Below is a small trained network, with its code and all its weights. Each question gives an input and a class and asks what happens when units are switched off, that is, made to give their printed mean instead of their output.

import numpy as np


def w(rows, s, z=0):
    codes = np.array(rows[::2]) - 128.0
    scale = np.full(codes.shape[1], s)
    scale[-1] = z or s
    return codes * scale


def f(y):
    return np.maximum(y, 0)


def log_softmax(a):
    a = a - a.max(-1, keepdims=True)
    return a - np.log(np.exp(a).sum(-1, keepdims=True))


def net(x, mask):
    res = np.array(x, float).reshape(1, 5) / 4 @ E
    y = f(res @ A[0][:, :-1].T + A[0][:, -1])
    res = res + np.where(mask, y, B[0][:, -1]) @ B[0][:, :-1]
    return log_softmax(res[-1] @ U[:, :-1].T + U[:, -1])


A, B = {}, {}
E = w([
[74,148,61,230,47,38,172,46,94,143],'x0',
[58,74,127,90,35,229,27,182,64,105],'x1',
[124,140,207,214,112,192,151,10,167,251],'x2',
[96,255,135,153,94,198,178,157,80,84],'x3',
[48,133,107,91,217,95,104,121,193,53],'x4',
],0.0077)
A[0] = w([
[147,233,151,159,229,104,127,122,217,166,213],'neuron 0',
[82,155,71,154,136,42,166,61,151,92,181],'neuron 1',
[101,134,91,127,97,82,175,107,77,62,242],'neuron 2',
[157,150,224,25,200,191,85,184,77,162,252],'neuron 3',
[99,110,221,196,247,86,192,57,152,187,228],'neuron 4',
[57,187,154,159,2,155,69,115,80,99,228],'neuron 5',
[201,70,147,129,75,150,27,168,96,200,217],'neuron 6',
],0.0054,0.0029)
B[0] = w([
[108,43,100,147,116,205,198,129,210,104,228],'neuron 0',
[113,82,105,157,80,144,142,28,159,175,218],'neuron 1',
[149,192,54,159,130,121,128,55,141,153,206],'neuron 2',
[182,59,110,182,204,181,113,125,144,112,249],'neuron 3',
[1,66,118,125,69,165,176,82,194,90,254],'neuron 4',
[112,216,131,148,139,98,108,81,104,159,243],'neuron 5',
[149,147,68,37,119,196,154,69,114,185,216],'neuron 6',
],0.0079)
U = w([
[127,119,142,112,239,160,100,169,186,3,59],'0',
[179,205,115,175,83,209,199,52,98,170,253],'1',
[109,223,61,144,44,76,59,80,56,157,126],'2',
[231,87,71,6,208,141,28,145,136,158,111],'3',
[64,37,134,76,173,39,133,173,143,125,27],'4',
[2,73,56,130,102,123,119,44,194,155,149],'5',
[165,202,156,91,101,44,131,210,44,130,64],'6',
],0.0066,0.0029)

Each question gives the input, the list of numbers given to net, and the class t.
The units are the neurons (one row each of A and B). Each row of codes is followed by its name. A weight is (code - 128) times the scale printed after its matrix; where a second scale follows, it is the last column's (A, B and U).
mask holds one flag per neuron, in row order. A switched-off neuron (its flag False) gives its mean, the last column of its row in B, instead of its output. The means were averaged over made-up inputs and are rounded, as every weight is.
A unit's drop is (log p(t) with every unit on - log p(t) with that unit switched off) / (log p(t) with every unit on - log p(t) with every unit switched off).
The circuit of an input: a set's keep is (log p(t) with only the set's units on - log p(t) with every unit switched off) / (log p(t) with every unit on - log p(t) with every unit switched off). Starting from all 7 units, units are removed one at a time, each time the one whose removal leaves the highest keep (on an exact tie, the one counted first), for as long as the keep stays at least 0.8.
units of the circuit, in order: the units of the circuit, biggest drop first
unit that matters most: the unit with the biggest drop
top k neurons: the k neurons with the biggest drops, biggest first
drop when u is switched off: that unit's drop, to one decimal
input [-1,-6,3,-1,-3], class 5: units of the circuit, in order	neuron 4
input [5,5,1,2,7], class 2: top 2 neurons	neuron 4; neuron 0
input [-8,-1,-1,8,-3], class 3: units of the circuit, in order	neuron 4; neuron 3
input [-6,-4,1,-6,-1], class 0: units of the circuit, in order	neuron 1; neuron 3; neuron 0
input [2,0,0,2,-2], class 2: top 3 neurons	neuron 0; neuron 3; neuron 4
input [1,6,-7,4,-2], class 2: units of the circuit, in order	neuron 5; neuron 0
input [3,7,1,-6,-6], class 1: top 2 neurons	neuron 6; neuron 4
input [-7,5,-2,6,-5], class 3: top 2 neurons	neuron 3; neuron 4
input [5,1,-7,3,4], class 2: top 2 neurons	neuron 4; neuron 0
input [-5,3,4,-5,2], class 3: drop when neuron 0 is switched off	0.1
input [7,4,1,3,0], class 2: drop when neuron 5 is switched off	0.1
input [-5,-8,-2,3,7], class 5: drop when neuron 6 is switched off	-0.2
input [6,-5,8,4,-2], class 5: drop when neuron 2 is switched off	0.0
input [4,-4,5,5,2], class 5: unit that matters most	neuron 4
